[[121 118 137 141 140 124 119 138 125]
 [128 141 136 138 131 136 134 136 142]
 [109 131 129 138 133 119 121 137 122]
 [142 112 129 121 128 117 125 136 132]
 [131 120 114 117 119 130 136 134 138]
 [123 107 122 128 137 124 121 137 126]
 [138 134 114 112 126 124 125 135 127]]
->
[[138 134 114 112 126 124 125 135 127]
 [123 107 122 128 137 124 121 137 126]
 [131 120 114 117 119 130 136 134 138]
 [142 112 129 121 128 117 125 136 132]
 [109 131 129 138 133 119 121 137 122]
 [128 141 136 138 131 136 134 136 142]
 [121 118 137 141 140 124 119 138 125]]

[[123 124 136 120 135]
 [115 125 132 128 132]
 [121 130 145 123 132]
 [118 131 134 122 136]
 [121 124 137 123 133]
 [107 130 127 134 130]
 [112 130 124 128 135]]
->
[[112 130 124 128 135]
 [107 130 127 134 130]
 [121 124 137 123 133]
 [118 131 134 122 136]
 [121 130 145 123 132]
 [115 125 132 128 132]
 [123 124 136 120 135]]

[[129 136 128 131 127 117 130 146 120 130 120 151 142]
 [122 137 139 128 132 109 120 118 111 105 116 123 105]
 [128 112 129 139 139 142 129 110 139 121 135 119 132]
 [124 127 134 116 122 139 118 142 132 158 131 128 125]
 [127 153 141 135 138 139 120 126 132 132 122 120 108]
 [130 116 123 127 140 134 132 143 153 139 133 137 145]
 [137 112 131 117 126 125 131 133 138 138 129 132 146]]
->
[[137 112 131 117 126 125 131 133 138 138 129 132 146]
 [130 116 123 127 140 134 132 143 153 139 133 137 145]
 [127 153 141 135 138 139 120 126 132 132 122 120 108]
 [124 127 134 116 122 139 118 142 132 158 131 128 125]
 [128 112 129 139 139 142 129 110 139 121 135 119 132]
 [122 137 139 128 132 109 120 118 111 105 116 123 105]
 [129 136 128 131 127 117 130 146 120 130 120 151 142]]

[[137 151 123 119 144 129 123 127]
 [115 113 134 137 111 117 139 127]
 [127 107 129 131 114 145 129 123]
 [133 146 133 130 144 136 108 139]
 [125 128 142 139 124 144 110 135]
 [118 145 139 136 134 109 125 140]
 [124 112 123 124 119 113 149 122]
 [112 127 136 138 120 109 135 132]
 [120 128 130 134 127  99 142 130]
 [118 132 133 138 132 103 132 133]
 [140 122 123 123 127 157 120 126]
 [127 113 139 138 120 147 116 135]]
->
[[127 113 139 138 120 147 116 135]
 [140 122 123 123 127 157 120 126]
 [118 132 133 138 132 103 132 133]
 [120 128 130 134 127  99 142 130]
 [112 127 136 138 120 109 135 132]
 [124 112 123 124 119 113 149 122]
 [118 145 139 136 134 109 125 140]
 [125 128 142 139 124 144 110 135]
 [133 146 133 130 144 136 108 139]
 [127 107 129 131 114 145 129 123]
 [115 113 134 137 111 117 139 127]
 [137 151 123 119 144 129 123 127]]

[[154 105 147]
 [142 105 130]
 [148 117 149]
 [147 105 150]
 [137 108 139]
 [146 113 158]
 [137 106 128]
 [128 130 117]
 [137 149 139]
 [114 134 135]]
->
[[114 134 135]
 [137 149 139]
 [128 130 117]
 [137 106 128]
 [146 113 158]
 [137 108 139]
 [147 105 150]
 [148 117 149]
 [142 105 130]
 [154 105 147]]

[[130 131 120 108]
 [135 142 119 115]
 [138 116 125 110]
 [130 138 116 104]
 [122 113 132 126]]
->
[[122 113 132 126]
 [130 138 116 104]
 [138 116 125 110]
 [135 142 119 115]
 [130 131 120 108]]
---
[[117 129 122 124 129 134 137 128 124]
 [124 133 138 133 119 128 123 127 134]
 [117 130 120 125 130 128 137 129 128]
 [112 133 111 128 133 130 143 132 125]
 [130 124 136 139 113 126 125 118 131]
 [129 122 137 139 114 127 119 134 120]
 [130 127 137 126 123 126 118 120 133]
 [130 134 136 121 137 138 122 125 138]
 [133 140 126 117 126 100 133 126 144]
 [122 127 119 136 117 106 138 135 124]]
->
[[117 122 129 137 124]
 [124 138 119 123 134]
 [117 120 130 137 128]
 [112 111 133 143 125]
 [130 136 113 125 131]
 [129 137 114 119 120]
 [130 137 123 118 133]
 [130 136 137 122 138]
 [133 126 126 133 144]
 [122 119 117 138 124]]

[[129 140 130 125 154 126 126]
 [112 104 113 113 123 118 125]
 [131 138 128 124 146 127 123]
 [105 118 113 112 115 122 126]
 [140 136 135 138 138 137 125]
 [130 127 117 125 132 127 124]
 [125 131 123 128 126 123 127]
 [109 138 125 120 130 117 118]
 [125 113 133 139 102 136 127]
 [112 111 121 125 112 129 127]]
->
[[129 130 154 126]
 [112 113 123 125]
 [131 128 146 123]
 [105 113 115 126]
 [140 135 138 125]
 [130 117 132 124]
 [125 123 126 127]
 [109 125 130 118]
 [125 133 102 127]
 [112 121 112 127]]

[[133 124 129 125 124 123 133 111]
 [124 118 128 124 128 117 126 132]
 [117 118 122 122 129 120 117 142]
 [115 118 121 120 129 124 117 144]
 [134 137 137 135 124 121 141 105]
 [119 133 124 118 127 139 128 116]]
->
[[133 129 124 133]
 [124 128 128 126]
 [117 122 129 117]
 [115 121 129 117]
 [134 137 124 141]
 [119 124 127 128]]

[[128 132 129 125]
 [146 108 139 146]
 [126 109 107 157]
 [148  99 128 133]]
->
[[128 129]
 [146 139]
 [126 107]
 [148 128]]

[[128 128 130 129 127 134 128 130 125 128 127 130]
 [129 124 132 130 127 147 131 130 126 126 129 133]
 [128 126 130 129 127 140 130 130 126 127 128 131]
 [127 125 131 128 127 129 130 130 123 127 129 130]
 [129 124 130 130 125 141 130 130 128 125 125 130]
 [128 124 131 129 126 134 131 130 123 126 128 131]
 [128 126 131 130 128 149 130 130 125 127 129 133]
 [129 126 130 131 128 151 130 130 126 127 129 133]]
->
[[128 130 127 128 125 127]
 [129 132 127 131 126 129]
 [128 130 127 130 126 128]
 [127 131 127 130 123 129]
 [129 130 125 130 128 125]
 [128 131 126 131 123 128]
 [128 131 128 130 125 129]
 [129 130 128 130 126 129]]

[[152 146 107]
 [138 111 135]
 [134 141 144]
 [141 134 133]
 [115 151 119]
 [122 120 121]
 [129 136 137]]
->
[[152 107]
 [138 135]
 [134 144]
 [141 133]
 [115 119]
 [122 121]
 [129 137]]
